Where the symbols take the objects:
m: roz->vud, beg->nos, kav->ful, nol->pur, mez->vef, ras->ked, rog->nof, nef->nog, deg->dof, mav->koz, pef->vig, tif->ras, bev->vum, gel->nol, zof->pev, tem->ziv, lal->ber, vip->pef, gan->tem, ded->mer, gub->beg, zeg->deg, pur->nik, dos->zev, nof->laf, noz->zof, nop->ded, lov->tiz, bav->nop, ber->boz, nik->duk, zet->tos, laf->dos, nos->nir, bal->bav, vud->lal, tos->kav, vis->peb, fet->roz, muv->zor, zub->bal, ked->bev, boz->zeg, gen->sut, duk->mir, tok->mam, nog->vek, nep->rog, vef->sas, mer->mav, vek->vot, sas->nep, mam->gel, tiz->sop, sut->zub, tol->tok, nir->lov, zev->nef, dof->tif, mir->gub, vum->sug, sug->nub, zor->mez, vig->fet, ful->noz, koz->vip, peb->tol, sop->muv, vot->zet, daf->gan, nub->vis, pev->daf, ziv->gen
k: roz->vip, beg->nik, kav->vek, nol->tol, mez->tiz, ras->zeg, rog->mez, nef->nof, deg->lal, mav->bav, pef->mer, tif->boz, bev->dof, gel->peb, zof->tos, tem->zof, lal->vig, vip->ded, gan->noz, ded->zub, gub->pur, zeg->vud, pur->tok, dos->nep, nof->vef, noz->zet, nop->sut, lov->gub, bav->gen, ber->fet, nik->mam, zet->nef, laf->sas, nos->duk, bal->ziv, vud->pef, tos->nog, vis->bev, fet->koz, muv->nir, zub->tem, ked->deg, boz->roz, gen->daf, duk->gel, tok->nub, nog->laf, nep->zor, vef->sop, mer->bal, vek->dos, sas->muv, mam->vis, tiz->beg, sut->gan, tol->sug, nir->mir, zev->rog, dof->ber, mir->nol, vum->tif, sug->ras, zor->lov, vig->mav, ful->vot, koz->nop, peb->vum, sop->nos, vot->zev, daf->ful, nub->ked, pev->kav, ziv->pev
t: roz->koz, beg->pur, kav->nog, nol->peb, mez->lov, ras->boz, rog->zor, nef->rog, deg->vud, mav->bal, pef->ded, tif->ber, bev->deg, gel->vis, zof->zet, tem->noz, lal->pef, vip->nop, gan->ful, ded->sut, gub->nol, zeg->roz, pur->tol, dos->sas, nof->mez, noz->vot, nop->gen, lov->mir, bav->ziv, ber->vig, nik->tok, zet->zev, laf->vef, nos->nik, bal->tem, vud->vip, tos->nef, vis->ked, fet->mav, muv->nos, zub->gan, ked->zeg, boz->fet, gen->pev, duk->mam, tok->sug, nog->nof, nep->muv, vef->tiz, mer->zub, vek->laf, sas->sop, mam->nub, tiz->gub, sut->daf, tol->vum, nir->duk, zev->nep, dof->lal, mir->gel, vum->dof, sug->tif, zor->nir, vig->mer, ful->vek, koz->bav, peb->bev, sop->beg, vot->dos, daf->kav, nub->ras, pev->tos, ziv->zof
d: roz->fet, beg->gub, kav->tos, nol->gel, mez->zor, ras->tif, rog->nep, nef->zev, deg->zeg, mav->mer, pef->vip, tif->dof, bev->ked, gel->mam, zof->noz, tem->gan, lal->vud, vip->koz, gan->daf, ded->nop, gub->mir, zeg->boz, pur->nol, dos->laf, nof->rog, noz->ful, nop->bav, lov->nir, bav->bal, ber->lal, nik->pur, zet->vot, laf->nof, nos->beg, bal->zub, vud->roz, tos->zet, vis->nub, fet->vig, muv->sop, zub->sut, ked->ras, boz->ber, gen->ziv, duk->nik, tok->tol, nog->nef, nep->sas, vef->mez, mer->ded, vek->nog, sas->vef, mam->tok, tiz->lov, sut->gen, tol->peb, nir->nos, zev->dos, dof->deg, mir->duk, vum->bev, sug->vum, zor->muv, vig->pef, ful->kav, koz->mav, peb->vis, sop->tiz, vot->vek, daf->pev, nub->sug, pev->zof, ziv->tem

The rows follow the links: the fewer symbols apart two objects are, the more alike their rows tend to be.

Each row is also shifted at random along 5 hidden directions that mean nothing.

Some objects, each with a row of numbers:
dos: 687,-2,-93,630,213,-85,173,-33,-131,214,427,-224,-86,12,153,13,196,139,24,155,-84,70,-71,293,-63,-93,166,-113,-214,-65,201,9,-63,-71,83,90,64,30,0,-2,-105,274,-50,291,83,226,-202,256,265,-244,32,123,-397,-36,-177,316,-298
nir: -1,-40,-155,136,-305,67,80,165,-65,-38,496,-223,-104,46,151,-16,426,-25,50,-94,-28,-92,-282,113,63,-68,-9,54,4,137,25,146,-180,-33,146,-69,-4,-187,127,-145,80,173,-191,205,-83,103,1,133,246,-202,101,-30,-172,214,-224,-41,5
sop: 1138,-115,-57,287,283,-281,-100,42,-52,34,457,-94,-125,92,27,45,-54,94,-3,0,-51,-224,-165,-25,60,-43,144,-55,-52,60,7,-105,283,15,209,-56,131,-98,93,-92,-129,17,-108,288,48,100,-71,237,221,-135,415,-37,87,88,-146,153,30
duk: 48,-181,-202,50,304,56,-6,187,53,-117,-304,-46,-185,98,-83,151,180,-277,-152,-99,-170,117,-179,117,105,-137,83,-70,52,181,-75,60,28,-24,133,-230,25,-102,205,-64,5,24,-91,-1,-75,99,49,145,314,-183,-338,-9,-597,299,-227,185,32
pur: 211,-184,-107,-155,189,119,-101,118,131,-156,-442,27,-162,87,-120,103,9,-198,-74,-115,-124,99,-169,-21,146,-101,35,6,90,201,-97,-15,28,-35,116,-192,-11,-82,180,-39,31,-41,-98,-128,-90,33,110,46,147,-102,-312,-92,-332,260,-146,43,97
mam: 90,-81,-146,248,272,58,-132,-22,131,-181,-34,-9,-221,124,-125,144,-98,118,177,118,32,-3,-134,77,147,-19,229,16,135,265,-139,-198,134,-80,96,-170,31,-41,226,98,-27,34,-144,24,-71,45,113,215,163,-125,-4,-162,-175,216,-11,262,-61
nop: -661,155,-57,77,92,-155,179,129,-161,95,-8,56,171,-93,79,73,247,-312,-259,21,-45,49,265,163,-225,36,-31,-126,-40,-217,-25,256,-32,99,-134,-29,16,57,-104,36,-24,-35,168,100,26,-40,-103,-66,84,113,-163,231,-338,-121,42,108,-14
vis: -473,49,-161,14,-241,61,-49,113,37,-217,312,-15,-78,51,15,68,208,-14,118,-11,111,-167,-122,26,68,45,55,88,214,204,-197,50,-15,2,30,-184,-13,-145,178,8,79,21,-133,110,-126,-70,147,74,114,-14,155,-112,11,224,25,4,103
gub: 592,-140,-39,-289,-252,408,-26,19,167,-132,-449,-50,-144,52,-68,-51,81,-6,116,-124,-50,215,-245,-40,186,-94,-109,124,73,235,12,-10,-283,-108,60,-40,-119,-64,98,-57,153,64,-142,-292,-111,44,150,-64,-39,-136,-400,-145,-176,205,-125,-163,8
sug: 1422,50,-152,458,613,-219,-206,-92,120,-205,98,171,-134,116,-206,270,-326,138,157,289,121,-140,133,101,30,104,388,-82,226,194,-283,-306,452,-1,-7,-229,145,56,221,279,-146,-95,-10,152,-16,-58,97,265,152,39,250,-133,-48,105,222,502,-43
tem: 557,119,36,38,92,-92,179,18,-125,174,-159,45,175,-125,61,-2,95,-193,-211,36,-73,129,261,127,-206,24,-61,-124,-123,-268,93,180,-84,70,-153,81,-13,121,-165,22,-35,-7,193,2,76,0,-139,-109,-32,97,-235,223,-243,-207,55,51,-70
lov: 641,-179,-45,77,166,213,-42,-49,141,-38,-308,-82,-215,93,-94,14,-56,89,106,14,-98,199,-219,55,172,-122,86,13,-32,191,67,-143,-79,-124,123,-27,-24,-9,123,2,6,110,-137,-120,-34,141,45,126,102,-224,-285,-105,-297,177,-159,113,-128
zeg: -484,199,-171,149,-51,-352,1,217,-160,-148,657,93,123,-26,83,161,281,-218,-117,34,139,-373,162,65,-168,151,71,-58,213,-36,-273,202,221,148,-55,-213,105,-107,89,35,-17,-106,37,375,-47,-158,34,61,178,184,452,66,80,72,139,117,202
mir: -739,-94,-22,73,-303,-49,-156,0,19,-89,758,-183,-148,115,90,-77,18,320,257,-65,110,-350,-345,-155,179,-1,37,134,68,209,-37,-135,103,-40,221,-20,54,-190,149,-123,25,72,-261,246,-42,28,63,177,89,-133,637,-211,523,164,-104,-125,107
tos: 154,-138,224,-260,61,298,65,-194,100,193,-811,0,1,-46,-74,-159,-265,74,-21,-35,-153,418,7,-65,57,-104,-144,20,-235,-104,284,-108,-250,-101,-49,255,-108,169,-192,-6,19,51,81,-417,70,93,-59,-199,-248,-70,-571,39,-117,-179,-83,-149,-174
bev: -46,118,-113,-15,-219,159,-70,-5,96,-240,96,78,-32,34,-67,74,46,90,215,85,167,-64,-3,30,46,107,62,118,253,213,-219,-45,-52,-30,-74,-121,-36,-55,143,131,87,-18,-80,-34,-128,-104,173,13,-36,57,42,-132,68,143,162,23,22
gen: -429,94,69,551,463,-178,15,-253,-29,172,148,0,5,-16,-28,37,-324,313,118,307,46,48,217,145,-101,54,232,-116,-138,-140,113,-256,194,-47,-84,159,77,210,-95,208,-181,62,100,118,157,80,-149,152,-34,-1,155,65,17,-255,141,353,-303
deg: -594,31,-40,-108,112,362,-60,-132,252,-212,-738,185,-90,25,-237,90,-243,63,194,158,56,291,109,54,92,42,85,68,192,196,-148,-195,-105,-110,-158,-74,-101,131,93,247,71,-42,20,-384,-90,-88,193,-72,-160,51,-502,-139,-212,88,205,129,-123
daf: 262,252,180,563,-338,416,97,-571,116,175,350,-146,-23,-46,35,-223,-347,936,715,486,275,204,69,173,-5,110,149,174,-118,6,248,-419,-329,-256,-207,435,-108,270,-173,345,14,334,-34,-118,90,79,-43,82,-406,-82,121,-142,447,-341,296,107,-612
fet: -690,220,-133,-75,-179,-181,145,262,-181,-51,243,106,207,-96,106,109,426,-426,-264,-54,42,-143,228,110,-229,93,-77,-76,129,-147,-176,383,-31,154,-152,-158,2,-69,-17,-22,45,-94,132,180,-53,-147,-13,-103,107,201,18,195,-199,7,103,-15,168
bal: 50,203,80,278,51,-77,61,-187,-43,107,198,44,107,-73,27,-24,-149,230,135,244,136,1,254,97,-149,109,98,-21,-40,-154,50,-98,26,2,-161,150,1,166,-133,177,-66,42,125,45,86,-31,-83,4,-155,113,144,51,176,-243,231,130,-187
zub: -242,236,115,-374,-708,32,170,61,-164,104,317,9,298,-177,195,-172,284,-76,-68,-120,127,-109,166,-86,-189,109,-307,89,-16,-251,46,300,-274,105,-183,167,-99,6,-251,-85,129,-31,125,6,7,-159,-44,-300,-253,230,155,123,408,-215,129,-426,123
zof: -509,77,156,227,-154,-46,69,-212,-83,230,440,-129,74,-64,130,-158,-111,370,159,120,79,-37,30,-3,-67,39,-16,33,-190,-159,217,-89,-57,-38,-25,282,8,90,-178,21,-46,128,17,111,118,50,-144,17,-152,-28,307,39,376,-257,38,-59,-181

From each start, follow one symbol. Which object do you reach?
Answers are names.
new walk
-842,18,-15,-430,-350,228,-111,31,145,-247,-249,121,-4,15,-98,-4,-20,-29,105,-87,105,-32,-57,-156,107,58,-107,152,239,191,-184,-14,-83,-4,-51,-107,-95,-68,85,23,145,-121,-53,-230,-146,-169,220,-148,-148,116,-89,-157,216,146,107,-225,189
t zeg
new walk
-304,245,-176,355,131,-11,205,68,-98,9,18,77,101,-83,33,151,262,-171,-80,206,34,135,298,355,-230,75,130,-114,53,-111,-94,174,-96,20,-219,-94,6,106,6,191,-8,54,142,98,-2,-24,-41,38,119,88,-266,170,-532,-48,150,314,-188
m pef
new walk
399,229,-227,418,389,26,285,100,-82,14,-384,117,103,-92,-31,239,314,-376,-216,235,-55,332,394,478,-282,30,168,-198,38,-121,-103,238,-140,22,-258,-130,-14,164,7,249,-39,54,208,21,-14,-1,-63,27,201,60,-658,273,-990,-35,132,477,-261
t bav
new walk
-586,201,-20,390,254,-496,5,0,-197,87,687,75,151,-41,86,94,-53,25,-70,160,119,-330,264,46,-218,142,153,-139,-4,-211,-85,23,370,131,-55,-13,151,26,-60,70,-161,-82,124,403,110,-66,-114,115,84,162,599,124,258,-193,169,220,35
t zub
new walk
541,27,-52,574,206,-234,160,11,-204,255,595,-213,-13,-11,197,-2,223,58,-57,113,-91,-52,-19,250,-126,-58,135,-153,-234,-167,197,76,15,-1,73,80,101,4,-55,-51,-120,210,-11,373,119,191,-239,233,261,-173,198,172,-268,-96,-164,267,-228
k laf
new walk
1608,5,-24,-313,-661,128,55,162,-67,-42,375,-131,43,-21,156,-137,377,-62,-2,-218,37,-138,-216,-87,37,-6,-231,138,45,46,3,222,-257,33,64,-3,-69,-183,-3,-189,158,64,-110,50,-97,-35,42,-98,1,-12,136,-24,205,107,-124,-374,172
d lov
new walk
-62,-5,-41,103,-417,294,290,66,-98,187,107,-269,-5,-59,217,-141,478,-29,1,-59,-113,243,-170,225,-48,-128,-153,18,-205,-65,258,237,-515,-83,6,154,-105,-24,-90,-125,105,296,-66,8,-16,170,-120,-6,91,-219,-353,136,-422,-3,-244,-98,-219
m nef
new walk
-480,-24,77,4,43,-405,113,173,-275,254,405,-83,169,-79,201,-55,210,-247,-367,-172,-138,-184,63,-31,-160,-45,-122,-149,-224,-327,160,271,117,159,85,77,100,-39,-182,-226,-90,-33,111,280,124,45,-230,-40,141,36,287,247,43,-160,-180,-117,135
d kav
new walk
399,182,-242,-216,-362,293,177,264,13,-231,-312,109,83,-72,-6,144,527,-450,-113,-50,39,173,128,229,-114,47,-97,31,256,101,-245,373,-363,35,-195,-241,-128,-65,116,89,195,-3,42,-135,-199,-140,153,-152,82,103,-569,67,-604,221,89,-17,60
m ked
new walk
362,29,66,-146,-117,28,222,85,-145,222,-223,-27,171,-117,128,-88,239,-270,-273,-105,-137,188,130,75,-160,-47,-205,-78,-194,-258,175,288,-242,56,-89,120,-59,59,-205,-99,18,38,152,-63,48,42,-152,-189,-38,34,-337,233,-284,-160,-75,-130,-29
t vot
new walk
311,12,142,243,413,-226,22,-155,-63,227,-47,31,69,-40,-9,-19,-288,117,-66,140,-52,44,180,17,-93,6,96,-132,-195,-223,154,-125,188,25,-32,162,74,168,-158,59,-160,-8,142,54,161,63,-173,40,-55,20,85,110,52,-261,49,163,-148
m daf
new walk
121,6,-86,-87,388,159,-65,-3,175,-219,-800,245,-47,24,-259,193,-187,-206,-42,104,-11,235,188,72,25,18,127,-45,197,136,-222,-101,71,-29,-119,-199,-29,103,135,208,15,-139,88,-286,-71,-96,156,-42,-18,109,-509,-40,-412,120,163,229,-10
t lal
new walk
-63,17,-116,-420,-761,-7,1,339,-108,-178,611,-94,54,7,177,-72,531,-234,-70,-330,74,-345,-250,-157,40,25,-253,145,180,101,-154,340,-143,99,98,-162,-38,-310,96,-273,182,-37,-148,197,-151,-123,119,-92,98,47,357,-56,283,252,-135,-427,394
m pur
new walk
-343,-437,126,-575,437,-324,-340,173,51,-62,-434,92,-120,121,-148,16,-341,-296,-343,-410,-239,-201,-254,-471,238,-150,-112,-48,-43,49,-25,-90,478,110,339,-153,112,-173,86,-324,-96,-304,-57,-91,27,18,35,-36,91,-26,194,-90,283,170,-289,-242,489
d beg
new walk
-232,1,-214,488,226,348,-50,-162,242,-210,-188,-36,-292,126,-174,147,-93,292,405,307,91,215,-100,275,156,-9,323,65,176,368,-128,-294,-93,-196,-14,-116,-29,55,268,285,14,188,-171,-92,-101,93,153,259,115,-213,-300,-203,-437,239,74,435,-329
k vum
new walk
-1291,-11,-34,288,-66,-293,213,180,-291,289,678,-260,71,-57,292,-68,448,-149,-247,-102,-146,-131,-84,151,-137,-87,-64,-133,-267,-243,217,294,-65,71,128,94,76,-105,-101,-242,-70,162,-8,412,85,161,-251,106,276,-132,231,240,-207,-77,-281,4,-32
d vot
new walk
882,28,72,103,-443,101,101,-88,-81,164,525,-224,1,-21,194,-200,143,302,184,-13,52,-58,-167,-6,8,-22,-95,93,-144,-43,210,3,-221,-54,54,210,-39,-34,-96,-95,51,204,-116,117,34,95,-93,19,-61,-109,255,-21,280,-88,-93,-188,-118
m dos
new walk
-2,-8,-74,-277,-564,250,-54,100,81,-212,198,-57,-61,40,32,-57,224,46,169,-144,112,-114,-238,-96,130,18,-112,183,187,229,-105,66,-186,-31,46,-73,-82,-171,132,-79,175,33,-174,-53,-150,-51,182,-41,-24,-29,85,-166,205,215,-27,-272,146
d mam
new walk
-88,240,-120,248,-68,181,29,-107,92,-165,34,98,-2,-6,-74,99,3,154,253,261,206,63,175,193,-68,136,156,55,205,126,-174,-96,-86,-59,-206,-58,-32,93,78,284,51,42,15,-29,-80,-97,117,48,-68,87,-88,-70,-101,19,278,234,-174
m zeg
